Below are the code and all the weights of a small trained network. Each question names an input and a class and asks about switching units off, where a switched-off unit gives its printed mean instead of its output.

import numpy as np


def w(rows, s, z=0):
    codes = np.array(rows[::2]) - 128.0
    scale = np.full(codes.shape[1], s)
    scale[-1] = z or s
    return codes * scale


def norm(h):
    return h / np.sqrt((h * h).mean(-1, keepdims=True) + 1e-5)


def f(y):
    return np.maximum(y, 0)


def log_softmax(a):
    a = a - a.max(-1, keepdims=True)
    return a - np.log(np.exp(a).sum(-1, keepdims=True))


def net(x, mask):
    res = np.array(x, float).reshape(1, 2) / 4 @ E
    u = 0
    for l in range(4):
        y = f(norm(res) @ A[l][:, :-1].T + A[l][:, -1])
        res = res + np.where(mask[u : u + 5], y, B[l][:, -1]) @ B[l][:, :-1]
        u += 5
    return log_softmax(norm(res)[-1] @ U[:, :-1].T + U[:, -1])


A, B = {}, {}
E = w([
[114,151,161,254,87,133,231,205],'x0',
[209,190,4,157,186,93,110,79],'x1',
],0.0076)
A[0] = w([
[108,77,179,3,158,79,111,58,47],'L0N0',
[125,77,114,54,158,194,10,199,9],'L0N1',
[144,126,35,88,92,214,127,35,84],'L0N2',
[121,125,108,44,116,110,86,195,24],'L0N3',
[184,182,55,94,154,53,94,2,170],'L0N4',
],0.0065,0.0011)
B[0] = w([
[164,116,113,116,59,106,205,51,227],'L0N0',
[186,62,166,85,10,147,177,80,202],'L0N1',
[89,131,123,83,168,153,40,148,190],'L0N2',
[166,124,110,180,95,139,110,106,165],'L0N3',
[142,124,173,133,189,145,127,121,254],'L0N4',
],0.012,0.008)
A[1] = w([
[218,165,100,131,197,130,91,126,183],'L1N0',
[141,170,102,96,143,166,153,78,62],'L1N1',
[170,136,98,68,79,113,80,111,144],'L1N2',
[110,171,122,106,242,63,2,177,163],'L1N3',
[228,131,219,65,111,89,142,174,5],'L1N4',
],0.0089,0.0023)
B[1] = w([
[101,170,124,142,129,104,141,249,253],'L1N0',
[104,87,136,159,63,144,185,138,183],'L1N1',
[101,148,140,174,45,83,147,114,218],'L1N2',
[73,89,53,127,114,205,177,88,227],'L1N3',
[60,113,151,102,79,136,222,181,198],'L1N4',
],0.011,0.0059)
A[2] = w([
[147,107,28,192,137,8,76,115,102],'L2N0',
[153,100,105,226,174,189,143,100,67],'L2N1',
[187,117,130,204,115,213,26,84,6],'L2N2',
[114,1,195,72,81,128,102,96,120],'L2N3',
[92,101,129,92,37,168,110,14,39],'L2N4',
],0.0068,0.0016)
B[2] = w([
[234,37,108,125,123,89,65,18,138],'L2N0',
[20,170,69,2,129,71,147,105,170],'L2N1',
[69,93,177,151,155,104,101,110,128],'L2N2',
[98,159,104,109,75,147,106,37,253],'L2N3',
[116,139,184,150,72,69,165,114,245],'L2N4',
],0.0083,0.0067)
A[3] = w([
[2,171,227,147,30,203,90,253,146],'L3N0',
[63,223,235,121,217,60,128,183,108],'L3N1',
[96,190,96,247,113,90,104,197,229],'L3N2',
[108,41,99,74,104,170,129,72,100],'L3N3',
[146,177,102,183,134,145,193,97,3],'L3N4',
],0.006,0.0015)
B[3] = w([
[254,137,49,158,215,36,90,123,254],'L3N0',
[212,72,185,181,128,134,53,173,160],'L3N1',
[121,91,199,53,140,160,101,37,194],'L3N2',
[92,190,117,174,218,227,72,141,188],'L3N3',
[100,88,128,100,47,205,69,120,149],'L3N4',
],0.0073,0.0084)
U = w([
[61,139,60,108,176,223,171,168,132],'0',
[91,124,201,106,4,142,158,43,150],'1',
[219,112,144,182,176,72,81,156,145],'2',
[37,126,197,120,92,133,50,197,1],'3',
],0.017,0.015)

Each question gives the input, the list of numbers given to net, and the class t.
The units are the neurons (one row each of A and B). Each row of codes is followed by its name. A weight is (code - 128) times the scale printed after its matrix; where a second scale follows, it is the last column's (A, B and U).
mask holds one flag per neuron, layer by layer. A switched-off neuron (its flag False) gives its mean, the last column of its row in B, instead of its output. The means were averaged over made-up inputs and are rounded, as every weight is.
A unit's drop is (log p(t) with every unit on - log p(t) with that unit switched off) / (log p(t) with every unit on - log p(t) with every unit switched off).
unit that matters most: the unit with the biggest drop
top k neurons: the k neurons with the biggest drops, biggest first
k most important neurons of layer l: the k neurons of layer l with the biggest drops, biggest first
drop when u is switched off: that unit's drop, to one decimal
input [-3,8], class 0: unit that matters most : L1N3
input [8,-5], class 2: 2 most important neurons of layer 0 : L0N0, L0N1
input [1,1], class 2: top 3 neurons : L0N2, L0N0, L1N0
input [5,5], class 2: top 4 neurons : L1N3, L0N1, L0N0, L0N2
input [2,-3], class 2: top 3 neurons : L0N0, L0N1, L3N0
input [4,6], class 0: top 4 neurons : L0N1, L0N0, L1N3, L2N4
input [4,0], class 2: top 4 neurons : L0N0, L1N3, L0N1, L2N3
input [6,5], class 2: 4 most important neurons of layer 1 : L1N3, L1N1, L1N2, L1N0
input [0,0], class 0: top 2 neurons : L0N3, L0N0
input [-5,7], class 0: drop when L1N3 is switched off : 1.2
input [2,3], class 0: drop when L0N1 is switched off : 0.9
input [-1,2], class 0: drop when L1N3 is switched off : 0.6
